Group, then class
[-11   3 -12   1   3   2 -12  -3  -7   3  12   1   3  -3  -4  -2  -9   1
   9  -4  12  25  -7  12  22   8 -10  -8 -11   5  16   5  -2   0]  <43>.(47)
[-14   3  16 -10   4 -15 -44   4  -4  11  11  18  -1  -5  16   1 -10   5
   7  -7   1  13  -9 -11  10  25  -5 -20  12  -4  25 -10  12   2]  <43>.(33)
[ -1   4  12  -2   2 -13 -13  -4   1   6  18   4  -5   6  11   3  -1   1
 -11   1  -1   7  -9   2   3  21  -4 -21   3  -5  21  -5  -4  -3]  <43>.(33)
[-10  -2 -30  28   7  -1  -1   3  -5 -17 -19  -7   1 -27   2   3   1   0
   5  11   8  -6  10   1 -13   0   4 -22  -2  -6  -1   9 -11   8]  <34>.(26)
[-13  -2 -35  12   8  14  -5  -7  -9  -8 -16  12  -2 -14  -2  -5   2  -6
   5   6   4   2  12   5  -1  -4   1 -25   0  -8  -5   9 -32  -1]  <34>.(34)
[-14   2  -9   1  -3  -4   7   1 -20  -3   2 -11   1  -1   8  -4   4 -10
  -4  -4  10  10   7 -18  -5  15  -4 -40   7 -16  10   0 -25   6]  <40>.(41)
[-10   7  19  -8  -2  10  -9  10 -12   7   8   7   2  -1  -3  -4  -5  -6
  -2 -10   7  15  -6  15  23   6  -7 -17  -1  -1   6  -3   4   3]  <43>.(47)
[ -3  -1  15   5   1  -3 -11   2 -12  11   8   8   1 -11   5  -1  -9   7
  -5  -1  -7  14 -12   6  11  15  -9 -13   4  -8  12  -7   6   5]  <43>.(47)
[-18   7 -18  -1   6 -11 -10  -4 -11  -4   7   6  -4  -3  10  -2  -4  -3
  -3  -3  -2  13  -8  -1 -13  15  -3 -26  17  -7  16   5 -12   5]  <40>.(45)
[ -4  -1   2  -1   0   4   3  -1 -11  21  17   8  -2   8  -6  -2  -3   6
 -12  -6  -7  20 -12  11  14  12  -6  -4   5  -4   5  -8  10  -6]  <43>.(33)
[-13  -6  -7   3   9  -8 -14   0  -3 -10 -17   6  -6 -22  -9   4  11  17
  -1  -1  -8  -6   9 -10  -5   3   1 -11  10  -9  10   2  -8   5]  <34>.(34)
[-23 -10  -4  -4   3  -8 -24  -3   0  15  10  15   1  -8  12   1  -8  16
  -2  -3   1  20  -4 -20   7  21 -10 -37  12  -3  31  -6  -2   3]  <43>.(47)
[  1   3 -18  27  -3 -14  41  17  12   6  -7 -24   6  14  -5  10   0   5
 -18   2   2  -3  -3   4 -15  -4   7  13  -6   1  -2   1  34   9]  <45>.(44)
[-11   2   3   2  -4 -16  15  11 -15  -4   6 -21  -3  -8  -7  -1   7   1
 -13 -12   7  15   0 -14  -2  10  -7 -22  15 -11  13   1  -2  16]  <40>.(41)
[ -6  -3 -19   1   1 -15   2 -12  -9  -8   8  -9  -2 -14   4  -1   3   1
  -6  -3   8   2   5 -30 -10  12  -1 -28   6  -9  10   0 -25   3]  <40>.(24)
[ -7  -2  -5   1   2   3 -11  -9  -7   0  12  -6  -1  -5   1  -3  -1  -4
  -4   2  10   8   3 -14  10   9  -4 -32   7  -7  -2  -2 -20   3]  <40>.(45)
[ -3  -9  24  -1   2  -7 -20   0 -14  10   8   8   6 -21   8   1  -9  15
   7 -11   9  15  -4  -4  19  20 -13 -19  -1  -8  20 -13   2  -1]  <43>.(55)
[ 10   4  14  16  -8  -9  24  14  10   8   3 -10   6  12   1   2  -3  -3
 -20   0  -4  -5 -13  10   0  -4   4  13  -6   2  -4  -2  23   9]  <45>.(44)
[-19   2 -49  22   9   5  -1  -1 -17 -12 -11   2   5 -25   6   0  -6  -3
  16   6   8   6   8   7 -13   2  -5 -16  -7  -6   2  15 -18   0]  <34>.(26)
[ -9   6  -6  16   0   1  11  12  10   4  -9   3   7  16  10   5  -3  -5
   1  10  -2  -4  -3  14 -10   1   3  -9  -5  -3   6   2   7  -3]  <45>.(28)
[  3   5  -6  20  -4   4  36   1  12   2   2  -6  -1  34  12   3   2 -10
 -15  14 -10 -13  -4  23 -22  -1   6  -4  -3  -5  -6   0  -8  -8]  <45>.(32)
[ -8  -1  -5  -4  -1 -18  -5  -2 -13 -15  11  -5   0 -17   8   1  -4   8
   9  -4  10  12   6 -11  -2  14 -17 -32   0 -12  33   0 -33   5]  <40>.(45)
[  0  -1 -10   2   2 -23  -2  -2 -19 -13   5 -11  -3 -23  -4  -1   0  -3
  -1  -8  16  10   5 -21   2  13  -8 -27   4 -14  17   0 -20  10]  <40>.(45)
[ -7  -5  -4  -9  -7 -11   5 -11 -22  -3   9   0  -1 -11   8  -2   1   7
  -1 -11   2  11   4 -13  -8  13  -8 -17   0 -10  15   1 -25  -5]  <40>.(45)
[  0  -5 -20  14  14   1 -10  -8  -4 -17 -17  -3 -10 -22 -11   1  10   1
  -1   3   6  -9  10   0   5   4   1 -26   0 -10   0   1 -27   0]  <34>.(34)
[ -6   3   6 -12  -6 -24   2  10 -18  -5  -5  -1  -4  -8   2  -3   2  -6
  -4 -13   7   6   6 -22  -6   8  -3 -20  14 -22  17  -6 -14   9]  <40>.(41)
[ -2 -12 -13  21  13   6  -2   4  -8  -1 -16  -9  -3 -25 -15   1   6  14
  -3   3   8  -4  14  -8  15   1   1 -25   9 -14  -5  -8  -2   6]  <34>.(26)
[ -7  -6  10   3   1 -10   2  -3  -9 -10   5 -13  -9 -22   6  -3   9  -2
 -11  -6   8   3   9 -20  -5   6  -1 -41  11 -14   9   2 -22  10]  <40>.(41)

Group and class of each row
[ -1 -15  -7   4   7  11   9 -16 -13   3 -16 -11  20  -1   1  11  26 -16
 -25  -8   8  -8   6   5   1  -3 -13  -4   3  18  -7  -8 -32 -12]  <74>.[27]
[  0   3 -11   2  -4   6   9 -19  -1  11 -11   4  22  -4  11  12  12  -8
 -24  -1   2 -11   7  12  14  -1   2  -6  -5  23 -19  -9 -12 -10]  <74>.[27]
[ -5  -2  -5   7   8   2   9 -15  -2   3 -16  -6  17   6  -3   2  21  -8
 -20  -6   7 -12   9   9   1  -1 -11  -1  -3  16 -12  -8 -35 -14]  <74>.[25]
[ 20  -2 -26  -4 -14   4   5 -21  -1   8 -15  11  14  -5   2  10  10   5
 -12  -7   5 -16   3  19   6 -17   1  -6  -5  22 -21   3 -23  -5]  <74>.[25]
[  7   7  -9  -3 -14   5   9 -22  -3  14 -11   1  21   4  11  13  22  -3
 -19  -4   6 -15   2  17   5 -10  -1  -5 -10  27 -19   0 -27  -4]  <74>.[27]
[ 29   7 -15 -15 -26  -3 -13 -18 -14   3   1  14  10  -8  19  10  13  13
  18 -16  -2  -5  -1  -4  11 -13   1  -2   2   5  20  16  -7   3]  <73>.[30]
[  3  -2  -7   5  -2   4  14 -15   0   8 -12  -1  17 -11   6   4   6  -7
 -22   4   3  -8   3  18  -1  -6  -3   1  -5  19 -24  -2 -19  -7]  <74>.[25]
[  4  10  -8  -3  -4   6  16 -20  -3   7 -11   2  24 -10  -2  14  15  -7
 -13  -4  10 -11  10  15   6   3   0  -8  -4  18 -20  -2 -23 -16]  <74>.[25]
[ 27   2 -23 -19 -24   0  -1 -27 -37   9 -12 -13  29 -31  20  20  43  -9
 -22 -17  -7  -6  14 -14  16  12 -21  -4 -12   6  15   3 -16 -19]  <73>.[30]
[ 17  -1   4  -5 -20  -4  -3 -11 -13   9  -3   2  10  -4  16   7  13   3
  -9 -12  -2  -2  -3  -6   4  -6  -5  10  -4   0  14   5  -9  -9]  <73>.[22]
[ 22  -2 -10  -6 -22  -5 -13 -11 -10   8  -3  -1   1   6  13   5  14   2
  -6 -11  -4   1  -2 -10   3 -12   1   3  -8   4  16  10 -12  -1]  <73>.[22]
[  4   4  -6   3 -13   6  13 -22   1  19  -8   4  24   1   5  15   7   2
 -15  -2   7 -14 -10  20   6  -1   4  -6  -9  21 -24  -2 -22  -9]  <74>.[25]
[  1   1 -28  -1   8  13   6 -28 -20  13 -15 -13  39 -11   6  21  34 -19
 -27 -11   5 -21  18  10  18   2 -17 -10  -4  31 -20 -10 -31 -21]  <74>.[27]
[ 37 -14 -16 -17 -32  -4  -8 -24 -21   3  -3  14  11  -7  18  16  25   3
  -6 -21  -6  -3   6  -7  15 -12  -5  -4 -13   5  18  13 -12   0]  <73>.[30]
[ 27  -5 -12  -8 -42  -6  -9 -32 -17  14  -7   9   4  -2  22  20  18   1
 -15 -17  -5 -11  -7  -3  19 -13  -1  -1 -11  14   9  14 -17   0]  <73>.[22]
[ 23  -2 -18  -9 -14  -8 -17  -5  -8   5  -6   6   5   4   6   1  21   4
   1 -12  -8  -1   4  -8   7 -16   3  -4  -3   5  21  23 -10   3]  <73>.[30]
[ 19  -5  -9  -8 -19  -4 -10 -18 -20   6   3  -7   4  -2  15   9  17   7
  -4 -11  -5  -4  -2 -12   8  -5  -1  -1  -2  12  19  16   0   2]  <73>.[30]
[ 29  -2 -17  -6 -26  -5  -4 -18 -21   9  -8   9  14  -5  12   8  31  -1
 -17  -7  -8  -2   2  -6   5  -9 -14  -1  -2   7  13  12 -22  -6]  <73>.[30]
[ 24   3 -14 -11 -16  -2 -14 -13 -13   5  -5   8   3  -5  14   6  24   0
  -1 -12  -5  -3   7 -15  14  -6  -2   3 -11   0  17  24  -2  -2]  <73>.[30]
[ 30   1 -15 -14 -33  -3  -8 -14 -13   6  -1  10  12  -2  20  16  17   6
  -4  -8  -6 -10  -5 -12   9  -4   3   1 -10  -1  19  15  -6   2]  <73>.[22]
[ 10  -3 -16  -4  10   9  13 -21  -1  10 -12   3  20  -4   4  11  16  -5
 -17  -4   8 -12   1  19   6  -3   1  -7  -5  21 -24  -4 -22 -10]  <74>.[25]
[ 22   8   8 -11 -46   1  -4 -23 -11  10   0  13  -8  -5  22  20   8  -7
  -6   1 -12  -3  -5   1   5   6   1   7 -19   0   8  14  -1  -8]  <73>.[22]
[  2  -2  -4   0   2   5  10 -17   3   4 -29  -1  13   3   2  10  21 -10
 -19  -8   3 -10   9  17   5  -4 -10 -13  -3  21 -17  -5 -34 -14]  <74>.[25]
[ 18   0 -24  -4 -16   1  -2 -16 -21  15  -5  -2  21  -8  16   9  28  -7
 -13  -9 -10  -2   8  -7   8  -2  -6  -1  -8   9   9   8 -21 -11]  <73>.[30]
[ 31   8 -16 -13 -42   1  -1 -23 -15  16 -10   8  17  -9  22  14  21 -10
 -11 -10  -6 -10   3  -9   8   2   5  -2 -17   8   6  13 -11  -9]  <73>.[22]
[ 26  -2  -8  -4 -23  -6 -12 -10  -3   9  -9  10   0   5  16   1  15   2
  -9 -12 -10   4  -3  -7  -7 -15   3   3  -7   6  12  13  -1   3]  <73>.[22]
[ 47   0  -5 -15 -58  -4   2 -25 -10   6  -2  25  -4  -2  30  13  17  15
  -5 -14 -14  -3  -9   2   6 -16   8   3 -17   4  17  21  -4   6]  <73>.[30]
[ 11   6 -10  -2 -17   5  -7 -13 -10  11  -4  10   2   5  13  12  14   2
  -4  -8 -20  -1  -1  -8   4 -11  -1   0  -8  12  10  11 -13   3]  <73>.[22]
[ 13   2  -5  -1 -21 -11 -13  -6  -2   3  -5  16  -9  15   9  -3   6   8
   1  -6  -9   1  -7  -6  -3 -20  13   3  -6   8  10  14  -5   8]  <73>.[22]
[  5   2  -6   7  -1   9   9 -17   9   3 -10  -1  16  -3  -2   0   9   2
 -14   6   5  -5   7  25   1  -4  -8  -2  -3  16 -16  -6 -25 -11]  <74>.[25]
[  9  -4  -9  -5  -2   7   6 -16  -3   0  -6   0  21 -12   4   9  25  -9
 -14  -7   9 -10   0  10  10  -9  -7  -9  -2  12  -4  -2 -17  -6]  <74>.[25]
[ 30   1 -22 -19 -27  -1  -7 -21 -32   6   2  -3  20 -19  22  17  36  -9
 -13 -16  -5  -3   8 -12   7  10 -12   1 -14   1  18   9  -5 -14]  <73>.[30]
[ -3  -5  -8   4  -1  10  -3 -25 -11   4 -15  -1  24  -9  14  13  19 -14
 -19  -7   1  -9  10  14   9  -4 -10  -5  -9  22 -20  -6 -32  -9]  <74>.[25]
[ 29  -3 -17 -13 -22  -2 -13 -23 -19   5  -2   5   9  -6  21  11  26   0
  -9 -19 -12  -4   7 -12   5  -1  -1   0 -11  11  18  12  -9  -2]  <73>.[30]
[ 29  -6  -6 -10 -35  -5 -14 -16 -15   4   0   5  -1  -2  19   5  14   8
  -9 -11  -8  -2  -5  -5  -1 -20  10   5  -5   1  16   9  -8   6]  <73>.[30]
[ 24   7 -12  -3 -24  -8 -21 -12  -5  12  -2  13   4  15   9   3  11   6
   5 -13  -8  -4  -6 -10   1 -19  12   3  -2   6  21  19 -14   4]  <73>.[22]
[ 26  -1   3  -4 -29  -4 -10 -21 -13   4  -3  12  -2   1  14  11   1   2
  -6  -8  -7  -2  -7  -1  -5 -14   1   6 -10   0  20   7 -14   1]  <73>.[22]
[ 27  -4 -21 -17 -25  -4   0 -27 -32   6  -5  -6  27 -23  24  25  42  -9
 -19 -18  -1 -10   9 -14  11   5 -14  -2  -9   4  15  14 -22 -19]  <73>.[30]
[  4   5 -13   3   0   2  10 -24 -12   1 -13   0  30 -12  -1  12  21  -8
 -21 -12   6 -16  11  12  10  -7  -5  -5  -3  25 -10  -2 -37 -10]  <74>.[25]
[ 15   0  -9  -4 -25 -10 -13  -3 -10   8   0  10  -4   6  13   4  11   9
  -1 -11 -11   3  -5 -21   0 -10   3   4  -7   1  21  12  -3   2]  <73>.[22]
[ 25   0 -12  -7 -23 -11 -16 -11 -11   1  -2  21   6  -5  10  -3   9   9
   0 -15  -8  -2  -1  -3   5 -25   4   3  -6   5  19  18  -6  11]  <73>.[30]
[ 15  -1  -7  -2 -26  -7 -10 -11 -16   5  -7   1   2   4  13   4  18 -11
 -12 -11 -21   3   0 -14  -1  -8  -7   9  10  -2  26   9 -25  -7]  <73>.[22]
[ -2   7  -4   1  -3   7  14 -20  -6   3 -14   2  19  -7   0  13   6  -8
  -8   0   9 -13   4  19  11  -3  -4  -6  -2  20 -19  -8 -26 -10]  <74>.[27]
[ 29   0  -7 -12 -33  -6 -11 -18  -6   1  -2  25  -4   1  16   3   4  12
   6 -15 -13  -1  -5  -1   4 -28   6   7 -10  11  12  13  -1  18]  <73>.[30]
[  5  -4   0   7 -12   6  10 -17   1  12 -14  -7   4   0   5   8  12  -3
 -18  -5  -1  -8   3  19  -1  -7   1  -1  -5  16 -21  -3 -17 -11]  <74>.[27]
[ 26  -1  -9  -8 -22 -14 -12 -13 -12   6  -8   5   5   1  17   1  28  -2
  -4 -15 -11   1   0  -9   5 -12   3   4  -6   1  25   4  -7   3]  <73>.[30]
[ 26   8  15   7 -28 -20 -23  15  41   2  -9  38 -42  48  -1 -22 -35  31
  19   7 -19  13 -25  14 -14 -41  31   8  -5  -6   7  24  20  28]  <73>.[22]
[ 18   4  -5  -1 -14  -8  -7 -10 -14   5  -2   0   4   6  11   1  13  -2
  -7  -7  -5   1  -1 -15  -4  -4   0   3  -4  -1  25   6 -12  -6]  <73>.[22]
[ 11  -6 -13 -14 -31   3  -3 -29 -32   7  -2  -4  11 -19  18  24  32 -16
 -14 -14  -4  -5   8 -17  12   9 -20  -2 -10   5  21   4 -14 -12]  <73>.[30]

Group and class of each row
[ 31 -21   5  14  -6   1  -2   5  -3  -1   9  26 -17 -38   5 -15 -15  16
 -16  -7 -15 -25 -43  -7   2  -6  16  -7  28   2  10  -1  14 -19]  q307.<69>
[ 12  -2  13  -1   9 -11  -1  12 -19  -2  -7  -8  -3  -4   7 -11 -24   3
  -9  -7   6 -41   4  -3  23  -4 -13 -13  13  -6  -7  -9 -11  -3]  q728.<68>
[  7   6  33  19  -6 -29   0  23 -30  -5 -13   3 -10 -13   4 -15 -46   6
  -6  -8   1 -19   7 -25  -3 -12 -14 -22  18   6   1  -7 -14   1]  q728.<68>
[ 14   2  17  10   0 -23  -2  20 -22  -4 -17  10  -1 -17   3 -16 -39  11
 -13  -3   6 -15   4 -17  10  -9  -6  -9  21   4  -1 -17  -3   4]  q728.<68>
[ 18 -16  -3   8  -5   2  -3   3  -6   2   6  26  -7 -33   4 -16 -18  13
 -14   3 -14 -13 -24   7   3  -4  21  -7  20   2   2  -3   2  -9]  q307.<69>
[ 19   5  25  15  -4 -23  -8  14 -28  -8 -15  12 -16 -20   9 -21 -34  12
 -18 -13  -5 -18  11 -25   5 -12 -18 -13  24   2  19  -7  -4 -12]  q728.<68>
[ 10 -16  -2  24 -20  -9   3  12  -7  -3   3  21  -8 -32  10 -13 -25  12
 -14  -4  -8 -24 -43  -2  -7  -7  31  -6  25  13   2  -4  -8  -9]  q307.<69>
[ 22 -13   0   9 -18  -6  -6   6 -10   0   1  30  -9 -36  11 -20 -13  16
 -14  -5 -12 -21 -26   2   1  -5   8  -6  22   7  10   0   5 -10]  q307.<69>
[ 19   3  29  15  -2 -22  -3  15 -30  -5 -13   8 -14 -20   5 -15 -34   7
 -14 -14   0 -15  11 -29   4 -12 -18  -5  21   0   3  -6 -11  -9]  q728.<68>
[ 16 -19   4  12 -20 -14  -4  -2  -9  -6  -8  12 -13 -37  10 -26 -23  20
 -13  -4 -16 -24 -15 -18   4   1  11   4  26  17   4   3   8 -18]  q307.<69>
[  9   4  13   2   2 -31 -19   8 -19  -4   3   4  -1  -1 -10  -7 -30   3
 -15  -4   0   4  11  -4   2  -9 -10 -15  12 -15   5 -14  -4   2]  q728.<60>
[ 18 -20   9   2 -19  -7  -1   1  -7  -1  -3   9 -11 -32  10 -29 -10  21
 -15  -7 -15 -22 -11  -1  11  -2   0  -6  31   4  12  -2   8 -22]  q307.<65>
[ 12   3   9   2  -3  -3 -11  10 -16  -6   2   8  -4 -18  -8  -3 -28   6
 -20  -1   6  -4  -2  -5   9   8  -1 -17  16 -16   7 -22  -2  -3]  q728.<60>
[  3  12  15  29  -8 -31   0  34 -28  -6 -17  -3 -13 -10   9  -5 -51  -1
 -16  -4   8 -28 -31 -12  -7 -13   3 -12  16   5  -1 -12 -15   5]  q728.<68>
[  6   4  18   6 -10 -23  -5  26 -29  -7  -9  -7  -7 -11   0  -9 -36   6
 -14  -5   1 -19   0 -22  -9 -14 -12 -11  21  -4   1 -11 -10  -3]  q728.<68>
[ 12  -1  21  13  -3 -20   4   9 -15  -8 -18  -7  -8 -12   6 -12 -26   2
  -6  -9   5 -14  19 -24  -1 -10 -15  -7  15   5 -15  -6  -5  -6]  q728.<68>
[  4  -2   5  -1   2  -1  -5  10   0  -3   5  -2  10   0   1  -4 -23  -2
  -1  -4  10   3   4   3   5  -9  -1  -6   5  -7   0 -20  -9  -1]  q728.<60>
[ 15 -29  -1   6  -2   1  -4  -3   2  -2   8  21  -5 -24   7 -16 -21  12
 -10   0  -7 -10 -25  11   2  -3  16  -3  18   7   5  -2  -9 -14]  q307.<65>
[ 19 -22  12  14 -30  -7  -3   7  -7  -3   1  25 -11 -41   7 -17 -25  13
 -14  -2 -23 -33 -22  -5   3  -1  14  -8  30  16   5   0   7 -16]  q307.<69>
[ 24   3  28  16  -4 -16  -3  15 -25  -6 -15   6  -5 -21   0 -10 -35   2
 -15 -10   2 -15  -3 -19   5 -13   1  -9  23 -20   7  -9  -8  -7]  q728.<60>
[ 15 -15   8  13 -13 -12   6   8  -8   2  -4  19  -6 -30  14 -18 -20  17
  -5  -8 -10 -25 -28 -13  -8  -1  13  -5  14  17   0  -4  -1  -9]  q307.<69>
[ 14   5  17   5  -7  -8  -5  13 -24  -8 -10   3 -11 -15  -4  -6  -9   3
 -19  -6   3 -12   1  -6   7 -11  -7 -11  21  -4   3 -10  -8  -8]  q728.<68>
[  6   4  20   2  -1 -16   5  10 -17  -9 -12   4  -4 -11   0  -6 -26  -1
 -15  -8  19 -12   6 -13   2  -8   0 -11  14  -7  -2  -7  -3  -7]  q728.<60>
[ 27 -23  10  10 -11  -3  -7   0  -6   3  12  19  -7 -35   7 -22  -3  17
 -19  -5 -14 -20  -9  -1  10  -3   7 -10  24   0   6  -6  45 -15]  q307.<69>
[ 14  -2  26  12   3 -14   5  14 -23  -8  -9   5 -11 -18   7 -17 -25   5
 -12  -9   1 -15   3 -21   3 -10  -9 -11  29   5   0 -14 -10 -15]  q728.<68>
[ 13   0  18  -2   6   5   4   5 -23  -5  -4   1  -5 -10  -2  -8 -32  11
 -10  -5   2  -1  15  -5  14  -2  -8 -22   8 -11   2  -6  -4 -13]  q728.<60>
[ 25 -31   4  10  -3 -10  -4   2  -9   6  -2  25 -11 -25   5 -21  -8  18
 -13  -3 -12 -17  -9  -9  -2  -6   3  -1  22  10   5   5   1 -15]  q307.<65>
[  6 -14 -21   5 -14  -6  -2  -2  -6   0   2  16  -6 -29   7 -15 -14  14
 -10  -1 -16 -31 -24  -2   2  -4  -4  -6  18   8   6  -6   5  -9]  q307.<69>

Group, then class
[ 17   5   1  31  -4  -6   9  -3   6   6   7   0 -14   4  -2   7   2   9
   2  -3   3 -18   0  15  -7   5  -6   8 -33  -2   5  -9   9 -12]  V.W
[ -6  -3   4 -17  -2   4  14   5   2   2  -3  -4   2   1  -1 -14 -14   8
  -1  -1   9   8  -4   1  21   3 -11  10  -1  -1   1   9  -8  -6]  P.K
[  8  22   2  18   7 -13  10  -1 -21   4  -2   0   6  18   8   3 -14   1
   3   7  10 -21  -3  21 -43   6   6   4  -8  -8  -9   4  19  -3]  V.W
[  6   1 -10   7   0   0   2 -10  -4   6   5  -2 -21   6  -1   9   2   1
   6  -1   0  -9   8  23 -27   9   2   3 -23  15   0  -5  23  -6]  V.W
[ -1 -20   8 -25 -12   2  -1   4  10   2  21  -1 -23  -9   2 -13  -3   4
  -2 -11  -4   6  21  -2  42   1  -5  -9   1  -1  10   8 -22   3]  P.A
[ 24  13  -4  52  11 -12  12 -10  -4   9  21   0   7  13  -2  17  -8  -2
   1 -12  10 -27   6  13 -19   3   4  19 -19   1   5 -10   8 -13]  V.W
[  6   7  -4   6  -4  15   3   6 -11  19   6   3 -33   2   4 -12  13  -1
   3   9  -6 -16 -19  20 -20   8   6  15 -10   4  -4 -15  12  -1]  V.R
[ 17  19   9  48   3   5  18  -2  -8   1   6   2  -1   4  -2  -1 -10   2
   3   3  -2 -12 -26   3  -3  -2  -4  13 -34   1   0 -15  -4  -4]  V.R
[ 11   9  10  49   0 -13   5   0  -2   5   2   0   2 -10   0  17 -16  -3
   2  -4   9  -7  -6   0   8   4  -3   2  -8 -10   5  -4   3  -6]  V.R
[-13 -16   7  -8   0   0 -12  -4   0   9 -10  -1  -2  -3  -3  37  12 -11
  -5 -10   4   6  35   2  21   9   2 -15  21  -1   2   9  13  12]  P.A
[-11  -8  10 -52  -1  18  -3  16 -10   6   4  -2 -23   7  -1 -11   2  -1
  -1  16  -7 -10  -9   6   3   7  -4  -6  17  -6  -3   5 -15   7]  P.T
[  1   8   2 -23  -1 -20   0 -10  -9  -4 -12   0 -11  -3   6  17  -1  -2
   1   8   8 -21 -10  22 -31   5  10  -8  -5  -3   2   1  22  -4]  V.W
[ 15   1   4  26  -1  -8   1 -15  -1   7  -5   3  -6   0   1  22  -2   0
   2  -2  14 -13   5   7 -20   5   1   9 -14  -5  -2  -4  21  -8]  V.W
[  3  -7  11  23  -2  14   8  10 -10   3  13   1  11   9 -13  13  -9  -2
  -3  -8  -4  -4  13   2  13  17 -19  10  -4  -4   6   2  -8  -7]  P.T
[ -9 -10   8 -13  -7  13  -8  10  -9   8  -7  -2 -17   6   1  13  -5  -6
  -9  -1   0   2   6   4  22  11  -2  -6  21  -3   2  17  -4   5]  P.T
